[[115 134 125 127 136 125 122 136 121 137 128 150 135 135 121 132]
 [125 127 121 144 117 117 140 130 116 127 126 125 130 137 139 138]
 [130 134 140 123 137 126 125 136 117 136 137 146 134 129 118 126]
 [137 121 131 145 129 125 136 119 128 132 124 119 122 126 128 130]
 [128 133 133 124 131 125 122 138 122 132 129 132 133 128 126 125]]
->
[[137 121 131 145 129 125 136 119 128 132 124 119 122 126 128 130]
 [130 134 140 123 137 126 125 136 117 136 137 146 134 129 118 126]
 [128 133 133 124 131 125 122 138 122 132 129 132 133 128 126 125]
 [125 127 121 144 117 117 140 130 116 127 126 125 130 137 139 138]
 [115 134 125 127 136 125 122 136 121 137 128 150 135 135 121 132]]

[[130 125 136 121 134 130 117 127 128 122 147 137]
 [108 125 136 115 119 135 102 135 145 126 129 142]
 [119 146 136 137 129 123 131 122 117 130 138 132]
 [124 120 132 115 129 132 117 130 140 122 138 137]]
->
[[130 125 136 121 134 130 117 127 128 122 147 137]
 [124 120 132 115 129 132 117 130 140 122 138 137]
 [119 146 136 137 129 123 131 122 117 130 138 132]
 [108 125 136 115 119 135 102 135 145 126 129 142]]

[[156 148 141]
 [149 137 146]
 [135 142 135]
 [108 108 130]
 [103 125 140]
 [130 113 133]
 [140 149 135]]
->
[[156 148 141]
 [149 137 146]
 [140 149 135]
 [135 142 135]
 [130 113 133]
 [108 108 130]
 [103 125 140]]

[[139 110 104 124 115 154 118 131 108]
 [152 150 140 140 140 107 150 146 132]
 [146 148 142 133 121 138 115 134 105]]
->
[[152 150 140 140 140 107 150 146 132]
 [146 148 142 133 121 138 115 134 105]
 [139 110 104 124 115 154 118 131 108]]

[[118 140 122 123 124 149 136 133 138 121 139 144 137]
 [130 133 124 130 114 125 128 128 157 124 138 126 131]
 [140 132 125 130 123 127 131 122 136 125 134 125 133]
 [129 135 113 116 130 138 136 148 120 133 148 135 124]
 [114 134 135 132 109 127 124 140 140 130 136 127 124]]
->
[[140 132 125 130 123 127 131 122 136 125 134 125 133]
 [130 133 124 130 114 125 128 128 157 124 138 126 131]
 [129 135 113 116 130 138 136 148 120 133 148 135 124]
 [118 140 122 123 124 149 136 133 138 121 139 144 137]
 [114 134 135 132 109 127 124 140 140 130 136 127 124]]

[[149 138 118 118 148 128]
 [106 138 117 125 127 120]
 [124 148 125 115 108 123]
 [136 111 147 140 131 115]
 [116 133 122 130 107 121]
 [143 125 104 130 137 115]
 [127 112 136 118 142 115]]
->
[[149 138 118 118 148 128]
 [143 125 104 130 137 115]
 [136 111 147 140 131 115]
 [127 112 136 118 142 115]
 [124 148 125 115 108 123]
 [116 133 122 130 107 121]
 [106 138 117 125 127 120]]

[[112 132 149 114 115 124 111 111 111]
 [106 131 131 149 145 121 150 134 135]
 [137 125 114 108 151 141 114 114 144]
 [119 132 109 146 109 136 110 150 143]
 [146 108 119 117 139 114 131 153 114]
 [151 138 142 121 105 121 143 133 149]
 [143 143 107 137 138 145 152 113 111]]
->
[[151 138 142 121 105 121 143 133 149]
 [146 108 119 117 139 114 131 153 114]
 [143 143 107 137 138 145 152 113 111]
 [137 125 114 108 151 141 114 114 144]
 [119 132 109 146 109 136 110 150 143]
 [112 132 149 114 115 124 111 111 111]
 [106 131 131 149 145 121 150 134 135]]

[[139 125 135 111 142 128 141 135 141 129 137 121]
 [130 129 143 136 118 121 128 132 128 125 123 149]
 [117 118 141 130 118 121 108 125 112 124 138 135]
 [126 126 124 118 123 123 141 118 123 138 118 126]
 [134 121 119 128 129 130 108 114 128 130 140 131]
 [120 144 138 138 132 128 123 124 123 125 118 135]
 [111 133 119 117 129 128 104 111 127 130 125 116]]
->
[[139 125 135 111 142 128 141 135 141 129 137 121]
 [134 121 119 128 129 130 108 114 128 130 140 131]
 [130 129 143 136 118 121 128 132 128 125 123 149]
 [126 126 124 118 123 123 141 118 123 138 118 126]
 [120 144 138 138 132 128 123 124 123 125 118 135]
 [117 118 141 130 118 121 108 125 112 124 138 135]
 [111 133 119 117 129 128 104 111 127 130 125 116]]
---
[[147 125 133]
 [131 126 130]
 [143 128 131]
 [150 129 132]]
->
[[147 125]
 [131 126]]

[[131 116 126 124]
 [127 101 139 117]
 [102 125 143 119]
 [125 130 135 140]]
->
[[131 116]
 [127 101]]

[[129 141 155 150 123]
 [146 123 138 127 116]
 [121 134 111 108 140]
 [142 127 144 143 124]]
->
[[129 141]
 [146 123]]

[[120 129 138 132]
 [155 134 131 119]
 [135 119 114 128]]
->
[[120 129]
 [155 134]]

[[122 120 118 136 121]
 [121 128 135 127 121]
 [140 121 113 141 106]
 [123 140 131 122 129]]
->
[[122 120]
 [121 128]]

[[131 137 114 137]
 [135 111 143 138]
 [119 128 129 133]
 [155 118 143 127]]
->
[[131 137]
 [135 111]]

[[105 125 118 140]
 [109 127 110 133]
 [133 131 126 134]
 [124 116 130 120]]
->
[[105 125]
 [109 127]]

[[128 128 128]
 [107 130 124]]
->
[[128 128]
 [107 130]]

[[105 135 127 121 133]
 [132 131 134 117 118]
 [132 131 124 124 129]
 [122 141 115 109 112]
 [136 139 149 147 148]]
->
[[105 135]
 [132 131]]
---
[[135 124 120 120 136 139 126 124 135]
 [123 129 125 125 125 124 135 129 118]
 [121 129 125 105 138 134 141 133 127]
 [123 131 129 137 111 116 131 128 114]
 [117 127 132 139 121 114 130 128 119]
 [139 128 130 131 125 118 112 125 126]
 [128 124 124 132 131 132 129 125 134]]
->
[[124 135 135 124 120 120 136 139 126]
 [129 118 123 129 125 125 125 124 135]
 [133 127 121 129 125 105 138 134 141]
 [128 114 123 131 129 137 111 116 131]
 [128 119 117 127 132 139 121 114 130]
 [125 126 139 128 130 131 125 118 112]
 [125 134 128 124 124 132 131 132 129]]

[[122 117 121]
 [105 112 124]
 [144 123 137]
 [117 140 124]
 [123 136 132]
 [135 118 123]
 [131 134 123]
 [112 119 114]
 [120 119 137]
 [147 121 136]
 [132 131 130]]
->
[[117 121 122]
 [112 124 105]
 [123 137 144]
 [140 124 117]
 [136 132 123]
 [118 123 135]
 [134 123 131]
 [119 114 112]
 [119 137 120]
 [121 136 147]
 [131 130 132]]

[[139 137 139 123 135 108 116 107 139 113 117 135 122]
 [117 151 131 119 138 112 112 111 139 136 120 115 124]
 [113 107 137 120 121 151 115 145 132 145 135 126 108]
 [126 107 140 124 121 135 123 132 132 127 130 134 110]
 [119 114 131 119 123 132 120 127 120 137 122 120 116]
 [120 109 137 120 119 152 115 150 135 139 139 133 112]]
->
[[135 122 139 137 139 123 135 108 116 107 139 113 117]
 [115 124 117 151 131 119 138 112 112 111 139 136 120]
 [126 108 113 107 137 120 121 151 115 145 132 145 135]
 [134 110 126 107 140 124 121 135 123 132 132 127 130]
 [120 116 119 114 131 119 123 132 120 127 120 137 122]
 [133 112 120 109 137 120 119 152 115 150 135 139 139]]

[[151 101 108 113 107 125 116 139 111 112 139]
 [102 113 129 143 131 138 130 135 110 137 131]
 [105 110 129 141 120 138 139 142 111 140 129]
 [129 155 106 130 146 135 106 135 154 129 115]]
->
[[112 139 151 101 108 113 107 125 116 139 111]
 [137 131 102 113 129 143 131 138 130 135 110]
 [140 129 105 110 129 141 120 138 139 142 111]
 [129 115 129 155 106 130 146 135 106 135 154]]

[[126 129 138]
 [125 128 130]
 [152 128 130]
 [148 129 130]
 [146 129 128]
 [142 128 119]
 [118 129 152]
 [125 129 108]
 [137 129 126]
 [124 128 113]]
->
[[129 138 126]
 [128 130 125]
 [128 130 152]
 [129 130 148]
 [129 128 146]
 [128 119 142]
 [129 152 118]
 [129 108 125]
 [129 126 137]
 [128 113 124]]

[[122 130 127]
 [147 120 142]
 [107 132 130]
 [152 115 155]
 [118 136 103]
 [139 119 125]]
->
[[130 127 122]
 [120 142 147]
 [132 130 107]
 [115 155 152]
 [136 103 118]
 [119 125 139]]
---
[[136 125 130 129]
 [134 118 134 137]
 [144 131 137 124]
 [135 115 136 139]
 [124 128 119 106]]
->
[136 118 137 139]

[[137 150]
 [108 116]
 [104 139]]
->
[137 116]

[[136 126 145 150]
 [108 127 127 117]
 [142 106 126 125]]
->
[136 127 126]

[[125 133 114]
 [105 134 142]]
->
[125 134]

[[150 122]
 [117 126]
 [142 121]]
->
[150 126]

[[119 129 135]
 [121 125 129]
 [140 130 143]
 [140 151 114]]
->
[119 125 143]

[[137 101 110]
 [118 139 128]
 [121 118 103]]
->
[137 139 103]

[[127 154]
 [137 114]
 [125 118]
 [122 134]]
->
[127 114]

[[154 156 119 140]
 [121 103 118 120]
 [132 124 137 124]
 [154 151 110 138]]
->
[154 103 137 138]
